Below is a small trained network, with its code and all its weights. Each question gives an input and a class and asks what happens when units are switched off, that is, made to give their printed mean instead of their output.

import numpy as np


def w(rows, s, z=0):
    codes = np.array(rows[::2]) - 128.0
    scale = np.full(codes.shape[1], s)
    scale[-1] = z or s
    return codes * scale


def f(y):
    return np.maximum(y, 0)


def log_softmax(a):
    a = a - a.max(-1, keepdims=True)
    return a - np.log(np.exp(a).sum(-1, keepdims=True))


def net(x, mask):
    res = np.array(x, float).reshape(1, 4) / 4 @ E
    y = f(res @ A[0][:, :-1].T + A[0][:, -1])
    res = res + np.where(mask, y, B[0][:, -1]) @ B[0][:, :-1]
    return log_softmax(res[-1] @ U[:, :-1].T + U[:, -1])


A, B = {}, {}
E = w([
[159,189,189,25,155,97,188,73,30,84],'x0',
[165,221,102,70,59,95,99,183,206,67],'x1',
[154,169,113,180,88,190,255,211,79,132],'x2',
[26,68,169,111,98,58,115,219,68,91],'x3',
],0.009)
A[0] = w([
[179,136,42,124,201,147,169,50,142,143,88],'neuron 0',
[63,124,119,66,208,73,93,64,177,145,83],'neuron 1',
[106,86,101,243,138,163,104,163,200,183,109],'neuron 2',
[170,177,233,70,194,103,172,103,100,119,72],'neuron 3',
[83,48,182,175,187,187,144,67,51,254,146],'neuron 4',
[108,57,157,152,230,197,144,91,60,157,84],'neuron 5',
[74,117,137,188,199,133,165,68,95,148,94],'neuron 6',
[222,182,93,138,120,200,153,92,127,180,87],'neuron 7',
[137,218,173,32,185,122,114,162,106,108,146],'neuron 8',
[108,115,164,88,174,88,32,57,183,158,116],'neuron 9',
[116,193,89,39,41,101,151,134,210,97,94],'neuron 10',
[170,193,226,57,168,80,161,56,60,88,124],'neuron 11',
[142,101,178,101,165,68,58,74,163,151,45],'neuron 12',
[155,201,85,157,96,195,236,142,125,164,141],'neuron 13',
[161,164,105,60,146,113,144,123,47,128,82],'neuron 14',
[141,179,120,163,109,183,178,197,71,171,52],'neuron 15',
[122,107,84,138,63,149,193,155,80,133,104],'neuron 16',
[131,149,123,102,169,78,81,11,186,142,122],'neuron 17',
[141,150,104,141,111,166,155,186,91,151,254],'neuron 18',
[245,224,80,175,164,164,158,7,154,181,96],'neuron 19',
[38,100,174,115,97,91,103,251,72,143,110],'neuron 20',
[122,168,180,61,129,100,175,56,31,64,114],'neuron 21',
[213,148,68,133,158,183,137,69,172,151,110],'neuron 22',
[96,104,190,108,103,99,82,235,64,110,99],'neuron 23',
[114,25,182,169,223,156,186,61,70,226,79],'neuron 24',
[143,56,177,94,155,45,8,74,188,118,118],'neuron 25',
[51,98,178,143,142,49,142,214,91,68,95],'neuron 26',
[185,136,110,151,70,161,193,199,92,187,128],'neuron 27',
[72,64,49,199,78,151,81,208,215,175,127],'neuron 28',
[119,81,109,210,96,115,103,181,237,178,86],'neuron 29',
[155,177,95,89,33,128,82,192,194,61,97],'neuron 30',
[220,194,111,171,149,179,128,38,188,174,100],'neuron 31',
[188,192,94,94,105,92,107,168,169,35,87],'neuron 32',
[162,168,141,154,92,173,210,215,110,102,86],'neuron 33',
[116,220,124,147,82,94,187,173,155,171,114],'neuron 34',
[111,94,131,139,200,187,120,88,55,162,82],'neuron 35',
[9,125,150,131,40,40,166,201,35,104,107],'neuron 36',
[121,132,207,49,150,99,226,73,54,115,117],'neuron 37',
[193,173,138,129,56,93,132,126,186,93,90],'neuron 38',
[148,140,155,83,137,34,86,110,207,135,155],'neuron 39',
[88,99,66,87,109,151,25,124,128,197,151],'neuron 40',
],0.007,0.0091)
B[0] = w([
[97,123,132,154,131,70,93,123,143,106,180],'neuron 0',
[149,65,182,138,99,144,158,150,111,95,179],'neuron 1',
[164,164,129,120,71,147,155,73,187,180,216],'neuron 2',
[119,127,181,194,68,150,155,83,179,182,187],'neuron 3',
[151,200,101,50,113,174,92,163,96,80,250],'neuron 4',
[118,180,131,88,85,160,44,151,99,81,199],'neuron 5',
[136,182,151,99,114,157,76,167,85,115,177],'neuron 6',
[56,82,156,175,144,70,80,126,142,115,189],'neuron 7',
[156,160,110,106,121,159,136,84,160,154,196],'neuron 8',
[200,65,167,123,141,125,167,178,136,120,204],'neuron 9',
[126,201,121,90,90,175,55,177,91,118,181],'neuron 10',
[150,128,142,138,87,143,176,72,193,181,231],'neuron 11',
[134,93,196,150,93,128,153,163,123,99,165],'neuron 12',
[123,62,163,97,159,133,169,148,121,95,212],'neuron 13',
[140,129,169,157,94,115,140,111,161,162,168],'neuron 14',
[139,64,230,186,111,147,136,188,140,126,170],'neuron 15',
[147,85,198,103,126,134,138,141,136,112,171],'neuron 16',
[151,51,172,106,157,125,187,194,109,98,201],'neuron 17',
[192,82,74,2,171,141,201,114,108,100,232],'neuron 18',
[55,107,171,139,161,60,62,99,159,113,233],'neuron 19',
[78,112,117,156,172,59,65,89,149,117,214],'neuron 20',
[137,151,132,170,109,141,190,80,169,198,217],'neuron 21',
[62,111,115,144,162,62,62,82,148,117,199],'neuron 22',
[105,120,155,148,147,87,78,86,140,112,190],'neuron 23',
[136,193,135,85,61,142,71,171,90,95,224],'neuron 24',
[161,85,170,126,140,147,186,174,126,110,218],'neuron 25',
[70,114,147,149,161,78,65,91,157,106,200],'neuron 26',
[193,79,195,134,134,119,172,147,118,86,196],'neuron 27',
[136,154,112,130,73,145,179,45,203,193,242],'neuron 28',
[155,147,160,148,72,155,152,72,181,220,204],'neuron 29',
[140,213,121,108,101,159,82,154,97,94,188],'neuron 30',
[72,117,151,160,156,35,89,88,138,109,214],'neuron 31',
[113,197,134,118,93,171,69,165,100,106,177],'neuron 32',
[177,78,183,141,115,133,151,169,116,109,185],'neuron 33',
[167,114,150,103,131,142,113,174,117,115,165],'neuron 34',
[129,165,120,115,98,137,87,159,85,131,176],'neuron 35',
[75,98,140,153,179,59,81,116,168,124,224],'neuron 36',
[145,155,128,121,94,147,174,92,181,166,221],'neuron 37',
[122,181,151,96,96,129,80,169,96,109,164],'neuron 38',
[163,106,119,108,152,150,144,152,101,83,195],'neuron 39',
[160,106,117,101,139,150,160,131,150,124,189],'neuron 40',
],0.0075,0.012)
U = w([
[152,154,132,129,63,170,183,53,179,254,104],'0',
[67,98,135,132,167,38,83,97,140,113,118],'1',
[145,223,126,95,75,201,80,180,83,97,113],'2',
[181,22,155,117,130,159,201,186,117,101,95],'3',
[174,118,73,56,193,155,186,83,121,122,253],'4',
[104,162,69,163,161,120,170,131,85,171,113],'5',
[139,128,85,196,169,145,138,122,77,153,113],'6',
[78,138,72,180,146,184,160,147,85,149,113],'7',
],0.0097,0.016)

Each question gives the input, the list of numbers given to net, and the class t.
The units are the neurons (one row each of A and B). Each row of codes is followed by its name. A weight is (code - 128) times the scale printed after its matrix; where a second scale follows, it is the last column's (A, B and U).
mask holds one flag per neuron, in row order. A switched-off neuron (its flag False) gives its mean, the last column of its row in B, instead of its output. The means were averaged over made-up inputs and are rounded, as every weight is.
A unit's drop is (log p(t) with every unit on - log p(t) with that unit switched off) / (log p(t) with every unit on - log p(t) with every unit switched off).
The circuit of an input: a set's keep is (log p(t) with only the set's units on - log p(t) with every unit switched off) / (log p(t) with every unit on - log p(t) with every unit switched off). Starting from the 12 units with the biggest drops (on a tie, the unit counted first), units are removed one at a time, each time the one whose removal leaves the highest keep (on an exact tie, the one counted first), for as long as the keep stays at least 0.8.
units of the circuit, in order: the units of the circuit, biggest drop first
unit that matters most: the unit with the biggest drop
top k neurons: the k neurons with the biggest drops, biggest first
drop of u: that unit's drop, to one decimal
input [8,-7,-3,6], class 0: units of the circuit, in order	(neuron 21)
input [5,6,-7,3], class 3: units of the circuit, in order	(neuron 25; neuron 9)
input [4,-3,-2,-1], class 0: units of the circuit, in order	(neuron 11; neuron 21)
input [-8,5,1,8], class 0: top 4 neurons	(neuron 28; neuron 29; neuron 2; neuron 19)
input [3,1,-2,-4], class 1: top 2 neurons	(neuron 28; neuron 19)
input [-5,6,-1,4], class 2: top 2 neurons	(neuron 30; neuron 11)
input [0,-4,4,-4], class 1: top 2 neurons	(neuron 19; neuron 7)
input [-7,6,-1,2], class 0: top 2 neurons	(neuron 28; neuron 29)
input [0,3,2,-3], class 4: top 3 neurons	(neuron 24; neuron 36; neuron 20)
input [-6,-8,8,-1], class 2: top 3 neurons	(neuron 4; neuron 24; neuron 5)
input [7,7,3,6], class 0: top 2 neurons	(neuron 21; neuron 11)
input [3,-8,-5,-7], class 2: top 2 neurons	(neuron 4; neuron 24)
input [7,0,6,6], class 0: top 3 neurons	(neuron 21; neuron 37; neuron 11)
input [-2,-5,7,-6], class 3: units of the circuit, in order	(neuron 13)
input [2,7,-8,3], class 3: top 3 neurons	(neuron 25; neuron 9; neuron 17)
input [5,-1,-7,-6], class 3: top 2 neurons	(neuron 17; neuron 9)
input [-2,0,0,0], class 4: drop of neuron 3	0.4
input [1,6,8,-3], class 3: drop of neuron 13	0.4
input [5,3,1,-6], class 1: drop of neuron 7	0.2
input [-4,6,0,-6], class 1: unit that matters most	neuron 31
